Here is a tiny trained network, its code and every weight. The questions are about switching its units off for an input and a class, where a switched-off unit gives its printed mean instead of its output.

import numpy as np


def w(rows, s, z=0):
    codes = np.array(rows[::2]) - 128.0
    scale = np.full(codes.shape[1], s)
    scale[-1] = z or s
    return codes * scale


def f(y):
    return y / 2 * (1 + np.tanh(0.7978845608 * (y + 0.044715 * y**3)))


def log_softmax(a):
    a = a - a.max(-1, keepdims=True)
    return a - np.log(np.exp(a).sum(-1, keepdims=True))


def net(x, mask):
    res = np.array(x, float).reshape(1, 7) / 4 @ E
    y = f(res @ A[0][:, :-1].T + A[0][:, -1])
    res = res + np.where(mask, y, B[0][:, -1]) @ B[0][:, :-1]
    return log_softmax(res[-1] @ U[:, :-1].T + U[:, -1])


A, B = {}, {}
E = w([
[144,55,192,106,19,113,81,101,137],'x0',
[40,89,70,184,156,32,112,125,234],'x1',
[107,130,120,128,108,118,155,117,118],'x2',
[141,113,122,140,134,149,126,137,128],'x3',
[103,154,11,88,84,188,39,76,101],'x4',
[130,155,150,114,136,116,101,130,150],'x5',
[134,122,127,135,130,139,126,132,131],'x6',
],0.012)
A[0] = w([
[107,124,112,132,187,109,160,147,151,207],'N1',
[141,110,142,140,154,121,177,133,171,177],'N2',
[93,156,59,160,200,109,151,140,174,115],'N3',
[108,146,32,125,158,121,104,129,163,79],'N4',
[110,125,152,136,174,110,131,119,123,155],'N5',
[110,140,136,148,144,124,148,138,153,114],'N6',
[142,152,113,114,142,150,136,131,107,89],'N7',
[120,103,182,134,147,118,151,134,117,240],'N8',
[120,150,55,107,90,148,64,118,110,173],'N9',
[148,230,117,124,201,178,182,128,79,254],'N10',
[115,172,57,168,149,116,115,106,139,115],'N11',
[118,168,118,99,197,152,164,141,94,178],'N12',
[124,127,94,111,134,138,133,134,153,112],'N13',
[113,158,61,110,176,125,117,116,121,129],'N14',
[142,122,143,106,64,157,82,110,81,79],'N15',
[111,147,59,107,113,149,91,128,130,140],'N16',
[121,101,121,108,102,113,121,131,171,96],'N17',
[157,87,251,103,79,133,149,134,83,194],'N18',
[108,63,123,128,117,102,99,128,158,67],'N19',
[99,32,114,142,94,69,88,115,204,15],'N20',
],0.018,0.0063)
B[0] = w([
[146,124,104,119,157,97,181,113,220,195],'N1',
[154,155,106,131,145,107,142,132,191,181],'N2',
[152,51,112,60,186,96,142,84,189,221],'N3',
[140,63,203,129,143,144,98,119,95,199],'N4',
[133,131,102,134,133,118,154,127,164,158],'N5',
[129,134,99,115,134,116,137,123,168,155],'N6',
[113,129,103,126,114,120,86,123,112,156],'N7',
[149,143,178,147,143,125,192,131,132,190],'N8',
[86,138,59,88,100,123,63,120,67,203],'N9',
[117,175,140,251,73,124,134,166,93,253],'N10',
[127,71,176,128,142,130,114,106,88,189],'N11',
[123,177,132,188,100,132,125,147,109,201],'N12',
[125,108,151,120,123,119,116,130,113,145],'N13',
[146,87,181,140,128,137,104,127,103,188],'N14',
[99,148,37,37,125,131,91,114,135,185],'N15',
[127,88,170,136,110,153,77,134,82,186],'N16',
[130,130,112,148,98,146,127,150,96,154],'N17',
[130,109,237,57,142,185,173,143,89,246],'N18',
[110,168,140,162,104,134,133,127,91,169],'N19',
[126,191,135,231,91,136,124,169,90,214],'N20',
],0.024,0.027)
U = w([
[152,213,142,211,111,105,211,220,138,144],'0',
[145,60,206,73,167,148,145,126,84,254],'1',
[98,139,89,208,74,103,77,154,64,72],'2',
[89,157,42,5,123,146,124,135,115,113],'3',
[168,109,93,138,190,54,173,116,201,2],'4',
],0.011,0.0027)

Each question gives the input, the list of numbers given to net, and the class t.
The units are the neurons (one row each of A and B). Each row of codes is followed by its name. A weight is (code - 128) times the scale printed after its matrix; where a second scale follows, it is the last column's (A, B and U).
mask holds one flag per neuron, in row order. A switched-off neuron (its flag False) gives its mean, the last column of its row in B, instead of its output. The means were averaged over made-up inputs and are rounded, as every weight is.
A unit's drop is (log p(t) with every unit on - log p(t) with that unit switched off) / (log p(t) with every unit on - log p(t) with every unit switched off).
The circuit of an input: a set's keep is (log p(t) with only the set's units on - log p(t) with every unit switched off) / (log p(t) with every unit on - log p(t) with every unit switched off). Starting from the 12 units with the biggest drops (on a tie, the unit counted first), units are removed one at a time, each time the one whose removal leaves the highest keep (on an exact tie, the one counted first), for as long as the keep stays at least 0.8.
units of the circuit, in order: the units of the circuit, biggest drop first
top k neurons: the k neurons with the biggest drops, biggest first
drop of u: that unit's drop, to one decimal
input [4,-8,1,-5,3,-3,8], class 3: units of the circuit, in order	(N15)
input [-1,-6,7,-6,1,-6,0], class 2: top 2 neurons	(N1 N15)
input [-7,3,4,-8,0,2,3], class 4: top 2 neurons	(N18 N1)
input [0,2,6,2,4,6,3], class 1: top 2 neurons	(N10 N12)
input [-6,5,-3,5,0,-4,3], class 4: top 3 neurons	(N18 N1 N3)
input [-7,4,4,0,1,5,-1], class 1: top 3 neurons	(N4 N11 N14)
input [0,8,3,-8,2,7,2], class 1: top 3 neurons	(N3 N10 N4)
input [-8,1,-5,-5,-4,-2,-5], class 4: top 3 neurons	(N3 N20 N1)
input [-8,0,-7,3,2,-4,-4], class 2: top 2 neurons	(N10 N18)
input [4,-1,-3,-4,7,3,-7], class 3: top 2 neurons	(N15 N10)
input [0,-4,-4,-1,5,3,-3], class 2: top 2 neurons	(N3 N18)
input [-5,8,-2,-3,1,8,0], class 1: top 2 neurons	(N4 N11)
input [0,-6,8,6,2,5,-2], class 2: drop of N10	2.3
input [1,6,7,0,0,7,8], class 0: units of the circuit, in order	(N9)
input [-3,-7,2,3,3,0,-8], class 2: drop of N10	0.0
input [2,-2,-8,3,7,-5,6], class 3: drop of N10	0.1
